Each row is followed by its class. Each block has new classes.
[-23   1  18  -4  -3 -77  13   9   7  35  -1  27  11   0   8 -12  19 -23
   0   1  -4  -4  -8   2  33   4 -33  48  -4 -11   3  77  12  -2  77  17
   2  -2 -29  -6   1 -15  33  19 -13  14   7 -16 -10  15 -39 -59   7  15
  -1  -1  17   7 -14 -16  -1 -16 -21  -6  24 -28   3 -14 -15  -1 -12  23
  -9  11   8   9  31 -18]	Q
[  5   6 -19   2   7  17  -1   1   2 -11  -3   3   8   6  13   2   6   5
 -13   5  -5   2   1 -10  14   5 -15  -5  15   2  -3   8  -2  -1  -4   4
   2   4  -5  -4   1  -4   6   4  -4   9   4   6  -4 -14  -7  -2   1  17
  -8  10  11   1  -5 -11  -8  18   3   3   3 -13   2   0  -7  -8  -1   7
  -3   0  14   3   4  -5]	R
[ -4   5  -4   1  -6  -4  -7   6  -2  -5  -1   7   6  -2  -1  -2  14  -2
  -3   8 -13  -5  -3  -2  12  14 -21  11  -2  15  -5  37   6   1  19  -1
   2   3 -18   0 -10  -2  12   1  -1  12   7  -1  -1  -2 -11  -3   1  -2
  11   7   2   0  -5 -10  -1   0  -3  -2   6  -3 -11   0  -2   6  -2   5
  -6  -9   0   2  14  -5]	R
[  0  -1 -11   1  11 -22   2   8   7  17   4  11   2  -3  10   0  17   5
   7   8  -6  -1   0  -2  20   3 -39  10   0  -1 -11  66   6   4  16   5
 -10  -3 -19 -16  -5  -2   4  17 -10  25   3  -8  -3   8 -24 -21   2  15
  12   5   1   5 -15 -24  -5   0  -2   2   3  -5  -1   1 -13  -4  -8   9
  -4  -2   8   3  18   7]	Q
[-16  -3   0  -4  14  16  -4  -1  -6  -8  -1   7  -2   6   3  -8  -3   6
   6  -4 -13   8  -1   0   2  -9  11 -11   1   0  -1  16  -9   1 -10  -1
   2   5   3  -3   5   0   0   8   2   2   3  -8  -3   4  -8 -13   2   6
   3   0  -2   4  -2   0   7  24   9   4  13   6  -3  -1 -15  -2   1  -5
   0  -5   9   4  11   6]	Q
[ 53  -5  -3   1  -3  28  -8   7   8 -23 -21  13  16  26  -8  -3  -5 -10
   6   8  32  -9  -1   4  22   4   8 -19   8 -49  24 -53  23  -1 -19   1
   2 -13  39   1  -1  -4  -7   8   0  -2  -1   1 -17  -3  -9 -10  16  14
  -2  15  50   5 -61  -5  -7  -8   3 -15  17 -12   9   1 -18   8  14  41
   1   7  28   1  -2 -18]	U
[ -1   3 -17   3   3  36 -23  -2   1 -15  14   1   8  -9   7   1   8   3
   8   2  -1  -5  -4  -3  -2  10   1 -19  17   8   3  10  -9   2  -3   6
   7   6   6  -9   4   2 -11   7   4  20   7   3   3  -3  -5  -2   5   4
   7  10   0  -3  -6  -8  -9  10  -2   1  -4  -1   6   6  -9  -3   9   4
 -12  -4   4  10  13   9]	Q
[  0  11 -16  -5  16  21 -14  -1   6  -7  -4  -1   6  -1   8   4   3   3
   6   1  -2   1  14  -1   5  -6  -5 -11   2   3  -7 -11   1   2 -11  -1
   4   0   8  -3   2  18  -3  -2  -3   6 -28   0  -5  -3  -4   2   0   7
   2   2  11   8  -5 -11  -1   2   3   1   3  -4   0   4  -8  -2  -4   5
  -5   5   4   4   4   6]	U
[ 15  -2 -19  -1   1  32 -16   2   2 -23   4   3  14  -7   0  -2   0  -2
   6   3  -3  -3  -1  -2   7   7  -1 -21   4  16  -4 -11  -2   0 -11   7
  14   1   2  -4   3  -6  -7  -2  -3   3   1   2   4  -9  -3  -3   1   3
   5  16  19  -2 -16 -12 -10   2  -2   2  -4   1  -2   7   1  -5   5   4
   4  -3  -1   3   3   2]	U
[ -4   3   6   2  -2  33  -9   0  -4   5   6  -8  -3   1  -7  -6  -6   7
   1   1 -15   0  -1   0   7   0   4  -6  -1   7   8   6  -6  -2   5   0
  11  11   9   1   0   4  -1   2   1  -6   7  -8  -9   0   2  -2  -2  -5
   0  -4  -4  -4  -5   4   1 -16  -2  -4 -14  11   6  13   5  -8   1  -5
   4  -7   2  -2   3   7]	R
[ 24  -7 -21   1   8  77 -23 -10  -6 -13  -2  -5  -4 -12 -10   1 -24   5
  -3   3   1  -3  -5  -2   0  -6  16 -34  -8  -1   8 -22 -17   1 -27  -7
  26   9  22  -2   2   9  -5  -3   6 -11   7 -11 -16   4   9 -19  -2  10
  -3   9  18  -5 -19 -12  -1  -1  -6  -4   0   6   5  11   0   3   5  -3
   4 -22  10   4   1   8]	U
[-36  -3  32  -2 -11 -77  38  22  19  77  17  49  -1   4  10 -23  54 -17
  -7  -1  10 -12 -11  13  55  34 -77  77 -10  -6 -10  77  32  -7  77  42
  -1   3 -77  -9 -28 -37  38  43 -33  36   3 -16 -13  21 -55 -65  24  46
  18  -1   9  15 -21 -27   6 -33 -28 -15   4 -14  11 -21 -22 -22 -13  63
  -4  -4   9  -6  27 -30]	R
[  7   4 -10   0  -2 -41  -1  -1  15  -5   9  15  10   0  14   0  23   0
  -7  -1  -1  -2   5 -11  21  15 -26   9   2   0 -10  36  16   1  12  11
  -4  -4 -22  -3   3 -11  -5  10  -6  12   0   5  -4  -2 -15  -3   6  13
  10  11   8   5  -6 -16 -14  19   5  -5   4  -5  -4   6 -14  -9 -11  16
   0  -1  -4  -1  10 -10]	T
[-19  -1   9   0  -3 -56   5   2   5  36   5  15  10 -16   7 -10  17   5
  -2   5 -21   1 -12   2  20 -15 -29  42  -7  -4  16  77   1   4  46  18
  -2  -3 -22 -11 -10  -7  12  11 -11  11   6  -3  -3  10 -27 -28   4  -2
   8  -6  -7   4  -5  -7   4 -10  -8  -1  -1  -6  -6  -2  -4 -17  -6   8
  -5  -7   7  -3  23  -6]	Q
[ 23   8 -10  -2   2  33 -10   4  -1 -27   0   7   6  -6  -3   2  -5   1
  -2  12   9  -1  -2  -2   4   3   4 -34   3  -2   3 -22   6  -8 -14  -5
   7   1  16   5 -16   6  -6  -6   3  -1   4   0  -2  -8 -14   1  15  -2
   4   7   8   1 -36  -6 -12   2  -7  -4   1   0   5   8   0   0  -1   6
  -3  -3  19   7   0   4]	U
